[ 0.27  1.52  0.28 -0.57 -0.11] -> A
[ 0.27  0.06  2.76 -0.33 -0.13] -> Q
[ 0.06 -1.24  2.75  0.99 -0.37] -> U
[ 0.35 -1.74  8.19  0.34 -0.07] -> H
[ 0.27  0.06  2.76 -0.33 -0.18] -> N
[-0.12  1.09 -5.46  0.31 -0.53] -> S
key -> tag
[-0.53] -> K_920
[-0.13] -> K_256
[-0.19] -> K_761
[-0.11] -> K_577
[-0.37] -> K_122
[-0.18] -> K_932
[2.76] -> K_539
[-0.07] -> K_597
join N 4:  : K_932
asked: [ 0.06 -1.24  2.75  0.99 -0.37] : U
diff Q: [ 0.28  0.06  2.76 -0.33 -0.13] : 0, [0.27]
asked: [ 0.27  1.52  0.28 -0.57 -0.11] : A
diff Q: [ 0.26  0.06  2.76 -0.33 -0.13] : 0, [0.27]

[ 0.18  0.82  2.88 -0.74 -0.88] : D
[ 1.06 -2.30  2.45  0.41 -1.49] : B
[ 0.49  0.82  2.88 -0.74 -0.88] : W
diff B: [ 1.06 -2.29  2.45  0.41 -1.49] : 1, [-2.30]
tags:
[0.49] -> K_799
[0.42] -> K_48
[1.06] -> K_227
[1.07] -> K_250
[0.41] -> K_651
[-2.30] -> K_259
[0.18] -> K_747
join B 0:  : K_227
asked: [ 1.06 -2.30  2.45  0.41 -1.49] : B
diff D: [ 0.18  0.82  2.88 -0.74 -0.89] : 4, [-0.88]
asked: [ 0.49  0.82  2.88 -0.74 -0.88] : W

[-4.00  3.49 -0.92 -3.95] : J
[ 6.25 -1.73  4.93  4.48] : E
[ 3.77 -1.24  2.80  2.78] : Z
key -> tag
[3.50] -> K_787
[-1.24] -> K_56
[-1.25] -> K_166
[3.49] -> K_838
[-4.01] -> K_243
[-4.00] -> K_79
join J 1:  : K_838
asked: [ 3.77 -1.24  2.80  2.78] : Z
asked: [-4.00  3.49 -0.92 -3.95] : J
asked: [ 6.25 -1.73  4.93  4.48] : E

[ 4.98  1.50  0.82 -0.78  3.70  0.78 -1.55 -0.29 -0.39  3.14 -3.27  1.70
  3.66 -0.58  0.91 -1.85  2.68 -0.20]  K
[-4.38 -3.07 -1.21 -0.94 -1.98 -0.69 -0.57 -1.21 -0.97 -3.68  3.27 -1.26
 -1.53 -1.06  2.21  1.37 -2.27  0.09]  G
[-4.38 -3.07 -1.21 -0.94 -1.98 -0.69 -0.57 -1.21 -0.97 -3.68  3.27 -1.26
 -1.53 -2.05  3.26  1.19 -2.19 -0.04]  T
[ 6.46  0.67  0.30 -0.80  4.26  0.97 -1.95 -0.53 -1.36  3.40 -3.97  2.24
  5.03 -0.72  1.90 -2.40  4.18 -0.07]  L
[-3.27 -2.53 -0.65 -1.89 -0.30 -0.42 -1.69 -1.84 -0.89 -2.93  3.04 -0.83
 -0.29 -1.89  3.21  1.09 -2.23 -0.01]  F
[-4.31 -3.10 -1.24 -1.01 -2.08 -0.64 -0.47 -1.14 -0.95 -3.64  3.34 -1.27
 -1.49 -0.91  2.25  1.39 -2.25  0.22]  M
[ 1.56 -1.90 -0.98 -0.64  0.28  0.21 -1.07 -0.63 -1.64 -0.34 -0.55  0.49
  1.78 -0.50  2.10 -0.81  1.74  0.15]  Y
[ 2.52 -1.48 -0.73 -0.58  0.89  0.38 -1.18 -0.36 -1.61  0.29 -1.27  0.86
  2.57 -0.31  1.82 -0.98  2.38  0.11]  C
[ 4.36 -1.68 -1.31  0.78 -0.35  0.90  0.21  0.90 -2.09  1.30 -3.07  1.50
  2.92  1.45  0.27 -1.84  4.62  0.39]  P
[ 4.24 -1.63 -1.30  0.98 -0.38  0.72  0.13  0.87 -2.04  1.26 -3.11  1.43
  2.81  1.33  0.25 -1.91  4.77  0.50]  R
[ 4.93  1.54  0.71 -0.55  3.76  0.68 -1.54 -0.43 -0.47  3.01 -3.28  1.76
  3.61 -0.72  0.96 -1.92  2.81 -0.30]  V
[-3.26 -2.31 -0.73 -1.80 -0.09 -0.55 -1.65 -1.88 -0.82 -2.77  3.09 -1.01
 -0.40 -1.96  3.19  1.33 -2.23 -0.02]  X
diff Y: [ 1.56 -1.90 -0.98 -0.64  0.28  0.21 -1.07 -0.63 -1.64 -0.33 -0.55  0.49
  1.78 -0.50  2.10 -0.81  1.74  0.15] : 9, [-0.34]
diff P: [ 4.36 -1.68 -1.30  0.78 -0.35  0.90  0.21  0.90 -2.09  1.30 -3.07  1.50
  2.92  1.45  0.27 -1.84  4.62  0.39] : 2, [-1.31]
diff C: [ 2.52 -1.48 -0.73 -0.58  0.89  0.38 -1.18 -0.36 -1.61  0.29 -1.27  0.86
  2.57 -0.31  1.82 -0.98  2.38  0.12] : 17, [0.11]
diff L: [ 6.46  0.67  0.30 -0.80  4.26  0.97 -1.95 -0.53 -1.36  3.39 -3.97  2.24
  5.03 -0.72  1.90 -2.40  4.18 -0.07] : 9, [3.40]

